Each row is followed by its class.
[ -1   1  -1 -15   2   3   3 -10   1   8  -8  -2  -8   0  -4  -5   3   2
 -24  -1  12   1  -2   2   3   2  -7   1   0  -1  -1  -4   6  13   0  -3
   0  -2   0   0  -3  -4   5   1   2 -11   2  -1   2   3  -1   1   7   3
   0   3   6  -6   2   3  -4  -1   7  -3  -1 -13   3  -3   2  -7   2   1
  -2   2  -2  -2   1   2   2   1  -1  -2  -1  -2  -4   6   2  -3  -3  -1
   3  -2  -3  -2   1   2   4  -1  -2   6  10   2   0   3   2   1   3  -1
   5  -2   3  -1   1   3  -9   3   1   0   7  -3  -7  -3   0  -8   1   3
   4  -6  -4   2  -1  -8  -1  -1  -1  -1  -1   6   2   2   3   7  -4  15
   3  -2  -7  -3   0] : zigul
[  9   4  -2   2   6   2  -1  -3   0  -6  -9  -3  -7   5   4   3   6   0
   9   1  15   1 -15  -3   1  13  14   2  11  -1  -6  22 -32  -4  -9   1
   1  10  -1  -3 -12 -11   2  -4   0   3  11   2  -1  -3  -1   9  16   6
   0   7  -2  17  -1  -6 -15   5  -5  -1  -3  -8  -1  -5  -1  -3   2   3
  -2   1   0   0   3   8   0  -2  -1  -3  -3  -2  12  -5  -3   5  23  -6
  -1   5   2   5 -11   0  -2  -5  -8  -4  16  -2   2 -10  -5   9   2   2
   9  -1 -12   1   4   2   3  10   8  -8  20  -3   3   1  -4  -6  -6 -13
  -1   5  -4   0  -3  -2  -1   3   3  -1   8  -4   1  -4   5  -8  11   1
  -4  -5   1   3  -4] : zigul
[-2 -1 -4  4 -1  1 -4 -1  0 -5 -4  1  1  0  0  0 -7  1  1  1  9  1 -3 -2
  0  0  4  0  2 -3 -1  2 -6  0 -2  1 -2 -1 -1 -1 -2  1 -4 -2  3 -2  0  0
  4 -2  1 -2  7  1  0 -2 -3  0  6  1 -4  0  1 -1 -4 -2 -4  2  3 -2  0  0
 -1  5 -4  0  0  3  0  0 -3 -1  1  3  3 -1  0  3  0  1 -8 -2  0  0  0  1
 -2  4  2 -6 -2  1  0 -5 -1  3 -1 -1  6  2  1  1  0 -2 -3 -2  0 -5  2 -2
 -3 -1 -2 -4  1  3  4 -5 -4  1 -1 -3 -2  0  3  0 -1  0 -3 -1  1  5  3  7
  2 -1  4  3  0] : zigul
[ -5   0  -3   0  -4  -1  -1   3   0   2  -5   1   2  -2  -1  -1   0  -2
  -6   1  -2  -2   4   1  -1   1  -7   0   1  -2   3  -7   6   2  -1   5
   1   2   1  -4   0   2  -5   4   1  -3   0   0   1  -2  -1  -1  -1  -3
   3  -2   2  -1   2   0  -1   1   0   0   0  -1  -2   0   1   1   0 -16
   0   1  -2  -1  -2   1   0   3   1  -8  -2  -2   0   1  -2  -1  -3   0
   2  -2   0  -3   1   1  -2  -6   0   4  -2   3  -1   0   2  -3   1  -4
  -3   1   2   1  -3   0  -1   4  -1   1  -4  -1   1  -1   1   1  -2  -1
   1 -10  -1   2   0   2  -1   0   1   0  -4   1   1   2   1  -2   4   3
   3   0   0   5   0] : nepir
[  0   3  -3   1  -1   2   0  -3  -1  -2  -4  -3  -6   0   1  -2   1   7
  -3   0   8  -3  -4   1   1   5   1   0   4  -1   0   3  -9  -4  -4   0
   3   1   1  -3  -6  -2   2  -2   3   2   3   1  -1  -1   0   3   4   2
  -1   1  -2   0  -2  -2 -11   3  -2   3  -3   1  -3  -1   1   1   2   0
  -1   0  -7  -3   1   6  -4   1   1  -3   1   1   3  -2  -2   0   5  -3
   0   3   3  -3  -4   2  -5  -1  -3   3   6   0   2  -2   0   1   3  -3
   4   4  -7   2   6   3   2   6   0  -3   5   1   2   0  -2  -1   0  -2
   0  -1   0   1  -5  -2  -1  -2   3   0  -2  -2   2  -1   3  -4   3   7
   0   0  -1   5   0] : nepir
[ -5   0  -2  15   4  -1  -3 -13   7  -1 -12  -8   2   2   3   9   6   4
   2   3 -31   9  -5  -6  -1   3  -1  -5  -2  -9   7   0 -13  -9 -11  -1
 -15   2   1   6  -4  -3   8   0  -2   4  10   2   2 -16  -6   4  14  -6
  -2  -2 -10   3  -2  -6 -30   0  -1   2  -2   6 -15   4   1 -12   7  -2
  -3   4 -11  -2  -3   6   4  -6  -9   8   7  -6  -3  -1   7   3 -13   3
   1  -6  -4   1  -5  -1 -10   2   2 -15   1   6   1  10  -2   4  -5   7
   8   3  10  -2   6   0  -3  -7  22  -4  15   6 -23  -3  -6  -1 -14   0
  -6  12  -5  -1   1  12  -1  -8  -4  -4  -1  -6   1  -1  -5   1   4 -16
  -2   4   7  -2   1] : nepir
[-3  0  1  0 -1  0  3  0  1 -2 -2  4  2  0  9  0  1  1 -4  2  2  3  2  0
  4  0 -1  0 -4  2  3 -2  3 -4  1 -1 -1 -1 -3  0  2  2 -3  0  2 -2  1  1
 -1  2  1  4 -1  0 -3  0  4 -1 -1  2  0  2  0  1 -1  0 -2 -2  0  1  3  0
  1  0 -4  1  0  0  0  0  0 -3  3 -2 -1  2  2 -2 -4  0  2 -1  3  0  1 -1
 -3  1  1  1  0  0  0  1 -1 -1  0  0 -3  1  1 -2 -2  0  2  0 -3 -1 -4  2
 -8 -8  1 -2  1  1 -1 -2  2  0  0 -1  0 -3  2  0 -3 -1 -1  3  1  0  1  4
  1  2  0  1  1] : zigul
[  2   2  -1 -16  -2   0   2 -13   0   1 -11  -4  -9   2  -2   0   6   4
 -21  -2  15   1  -4  -2   1   4   1   2   5  -4   2   5  -7  13   0  -2
   2   1   3  -2  -9  -2   3  -5   1 -12  -1  -1   0  -1  -3   1  11   4
   4   5   2   6   7   1  -7   0  -1  -3   4 -12   0  -2   0  -9  -1   3
  -1  -4  -1  -2   1  12   1  -1  -2  -1  -1  -7   0   4   3   0   3  -3
   2   1  -5  -2  -2   3  -2   1  -5  -1  10   1   1  -1  -1   2   5   0
   7  -3  -4  -1   0   5 -10   1   0  -3  15  -4  -8  -3   2  -9   0  -4
   6  -6  -5   1  -1  -9   1   2   0   0   2   1   3   0   4  11  -2  10
   3  -1  -3  -1   0] : nepir
[ -4   3  -2 -22   0   3   1 -12  -1  -3 -13  -3 -16   5  -5  -2   8   3
 -40  -3  33   2  -5   3  -2   6  -9   1   4  -7   1   0   0  18   4   1
   1  -3   3  -2  -7  -3   7  -2   6 -20   1   1   1   5  -2  -2  17   4
   4   1   9   1   3  -1  -9   1   4  -8   3 -23  -4  -3  -1  -7   0   3
  -2   1 -10  -3   1  13   2  -3  -1  -6   0 -13   4   4   3  -4  -2  -4
   5   6  -4  -3  -1   3  -6   2  -1   1  11   1  -1  -1   3   2   8  -3
  15  -2  -8  -2   0   2 -18   2  -2  -4  16  -2  -8  -5   3 -13   0   0
   2 -12  -6   1  -6 -15  -1  -3   4  -5  -6   0   1   4   6  15   5  26
   8  -3  -9  -1   3] : nepir
[  6   3  -6  -4  -2  -2   5  17  -8 -14 -11  -1   6   8   2   6   2   0
  12   1   9  -1  -2   5   7   1  -8  -1   6   1  -1  10  -8  18  -1   0
  -8  -3   4  -6 -10  -4  -8  -5  11  11   5   4  -1   2  20   1 -19  -2
   1   4  -8   2  -2 -11  27   0   7  -2  -8   1  13   1  -3 -11  -1  -4
  -5 -18 -10   4 -28  12   1   1   2   4   2  -1  -4  -3   4  -5  11   1
   0   1  -7   0  -1   2   3  -2  -5   1  -3   2   3   0   5   3  -4   6
  24  -3 -10   3  11   1 -10   7   0  -4   2   3  -1  -1  -5  -7   3  11
  -1  27   7   0  -7  15   3   6  10   5  -5  -2  -3  -4  -5  -1   1 -19
  -1   1   1   2  -5] : zigul
[-4  1  0 -2  2  2 -4 -2  0 -3 -1  1 -2 -2 -1 -2 -3  3 -8 -1  2  1  1  2
 -2  1 -9  0  1 -1  0 -5  3 -4  1  0  1  0  1 -2 -1  3  2  3  4 -4  3  0
  0  0  3 -1  7  4  0  1  5 -3  5  0 -8  3  1 -2 -5  1 -4  2  0  2  1 -1
  2  0 -4  1 -6  3 -3  1 -1 -4  0 -1  3 -1 -3 -1  0 -2  0 -3 -3 -2 -3 -2
 -6 -2 -3  8  4 -1 -2 -1  0  0 -1 -1  2  5 -2  3 -1 -1 -2  8  3 -1 -1 -1
  5  0 -2 -8 -1  0 -4  0  1  5 -4 -1  0 -5  2 -6 -4 -1 -1  0  1 -6  9 11
 -5  0 -1  4  3] : zigul
[  2  -7  -8  28   8   0 -14 -20  -1  -3 -22  -3   0   1   1  -7  -1   5
  10   7  16   6 -14  -5  -4 -25   5  -1  -9   6   0  -1 -32  16   6  -4
   6  -4   2   4  11  -5  -1   2  -5  -1   2   6  -3  12  23 -13  -1   0
   2  -2  16  10   0   8   1  -3  -3  -1  22 -29  -3   5   5   8   5 -12
 -13   4  -5  -1 -39 -24  -2   0   5  -3   1  -5 -12   9   2   1   2 -13
  -3   2  10  14   7   0   0   9   9 -22  -2   1  -2  -4   8   2  -1   0
  25  -3  -5   2  11 -17  -8  11 -10   7  -6  17  16   1   1   0 -32 -16
   7   9   1  -3  -5   5   1   1  -6   5  -4  -4   1  -3   6  -2 -12 -13
   1   1  -1   6  13] : nepir
[  4   4  -2 -14  -7   3  -2  13  -8 -13   0   5  -7   0  -1  -7  -6  -2
  12  -4  40  -5  -2  -1   2  -3  15   3   3  -3  -3   8  -8   8   3  -4
  13   3   0 -13  -4   2 -18   1   0  -5  -9  -1   2  10   6   0  -1  14
   2   6   6   1  -3   1  21   3   6  -9  -5  -6   1  -2   2  12  -4   1
   3  -4   4   3   0   6  -3   5  -2  -8  -5   5  11  -4  -6   1  22  -1
   0   6   7   0   4   2   3   5   4  -1   3  -4  -1 -20   0  -6  11  -8
   4   3 -12   6  -2  -1  -5   8 -16  -5 -12  -4  23   5  -7  -2  13   0
   1 -23  -3  -3  -5 -16  -1   4   9   3   2   1   4   5   7   3   4  32
   6  -4  -7   1   2] : zigul
[ -4   2  -4 -26   1   5   5 -10   1   4 -13  -2 -18   1  -8  -1   6   5
 -40  -2  32   5   0  -1  -1   7 -16   2   1  -6  -3  -8  12  22   8   1
   2  -5   4  -2  -6   0   8   2   2 -24   2   1  -2   9   0  -1  15   4
   3   2   9  -1   7   0 -11  -3   6  -7   7 -30   0  -1  -2  -8   0   3
  -4   1  -9   0   1  11   2   3  -2  -5  -1  -7   0   6   4  -3  -6  -6
   9   0  -2  -7   1   2  -4   4  -5   7   9  -1   1   3   8   1   9  -1
  13  -4  -3   0  -3   5 -24   9   0  -4  11  -5  -8  -6  -2 -14   0   5
   1 -12   0  -6  -5 -17  -4  -3   1  -3  -7   3   4   3   6  17  -2  28
   8   0 -16   0   3] : zigul
[  5   1  -9  -2  -7  -4   8  21 -11 -19 -15   0   7   9  -1   8   2   2
  13   1   6   2   0   6  -3  -3 -17   2   8   3   7   1   4  29   0   2
 -15 -15   6  -9  -5  -6  -7  -4  15  16   3   5   1   1  29 -12 -27  -5
  -1   1 -11  -1  -4 -10  40  -5   5   1  -9   5  20   3  -4 -13  -3  -6
  -7  -9 -14   6 -36  11   0   5   2   9   7  -1  -5  -3   4  -5   9   6
   4   1 -10   0   3   2   2   1  -6   2  -8   0   3   4   9   2  -4   9
  34  -4  -9   3  14  -2 -17   6  -2  -3 -12   9   1   0  -6  -9   6  22
   0  33   7   9  -7  22  -2   4   7  11  -9  -2   0   3  -5  -3  -5 -20
   5   3  -1  -4  -4] : zigul
[ -5   1   4  -9   1  -1  -1  -9  -1  -1 -14  -3 -10   2  -1  -3   7  -3
 -24  -3  33  -5  -3  -3  -1   1  -2   2   5  -5   3   0  -6   7   2   0
  -3 -11   0  -3  -9  -1  -4   1   4 -13   2   0   2   6  -3  -6  14   3
   4   1   3   1   1   1  -7   1   4  -6   0 -11  -9  -1  -1  -4   3   2
  -2   2 -11   0  -1  11   0   0  -6  -4   2  -6   3   1   1   2   2  -5
   5   0  -3  -2  -1  -1  -5  10  15  -3   5  -1  -1  -5   4   4   6   0
  16   1  -5   2   4  -4 -11   5  -2  -5   6  -1  -7   2  -4 -11   0   6
   1 -12  -4   2  -4 -11  -3  -1   6  -1  -4   4   5   5   6  13   1  24
   8   0  -6  -1   1] : zigul
[ -4   4  -1 -16  -2   0   4 -10   1  -1 -15   1 -11   1  -5   2   5   3
 -36  -4  35   5   1  -3   0   2  -2   2  -1  -6   2  -4  -1  16   3   3
   0  -1   2  -4  -5   0  -1   3   2 -19  -2   1   5   4  -8   0  18   3
   1   0   3  -2   1   1  -3   0   3  -5   2 -18  -3   0   5  -4   3   2
  -2   1  -8   1  -1  11   6   0  -4  -5  -1  -2   1   3   3   3  -3  -1
   4   0  -3  -7   3   1  -2  11   2  -8   6   0  -4   0   5   4   7  -8
  17  -2  -2   3   3   3 -15   0  -3  -4  13  -2 -10  -3  -5  -9  -2   6
   3 -17  -3  -3  -1 -13  -4   2   3  -1  -5  12   3   7   4  18  -4  22
   7  -2  -7  -1   3] : zigul
[ -3   0  -1   4   1  -2  -3   2  -1  -3   0  -1  -1  -2   2   6   0  -1
  -3   1   9   0   0   0   0  -5  -2   0  -2  -1   2  -5   0   0   1  -4
   2   0   0  -1   2   3  -1  -2   1  -1  -3   0   2   1   0  -2   3   2
  -1  -2   1  -4  -2   0  -2   3  -1   1  -1   0  -1  -3   2   2  -5  -2
   1   1  -4   1   1   1  -2   1  -2  -1   2  -2   2  -9  -3   1   2  -1
   2  -6   0  -6   0   0  -4   0   3   3  -1   1   0  -2   7  -1   0  -3
   0   4   0   0   0   3  -5   0   1   1  -2  -1  -1  -1   0   0   0   2
   1   1   1   0 -11  -1   0   0  -2  -3  -1   0   0   2   2  -2   4   6
   1   0   1   2   0] : zigul
[ -3   4   1  -4  -6  -1  -3  11  -7  -3   3   5  -3  -1  -1  -4  -3  -1
   0  -5  37  -2   3   0   6  -5  11   3   1  -1   0   1   4   5   7  22
   8  -3   0  -6   0   4 -20  -1   1  -3  -9  -2   1   8   1   2   0   7
   2  -1  -2  -3  -1   6  20   0   4  -2   1   1  -1  -1  -3  10  -3   2
   3  -6   5   5   2   1   2   3   0  -4  -3   3   6   3  -2   5   8   1
  -6   5   5  -3   6  -2   0   8   6  -5  -5  -3   1 -12   3  -3   7  -6
   3   4  -2   1  -2  -1  -3   1 -14  -2 -16   7  14   4   0  -2  14  11
   1 -18   3  -2   0 -14  -2   3   7   2  -2  -2   2   7   6   8  -3  24
   5  -6  -3  -2   1] : zigul
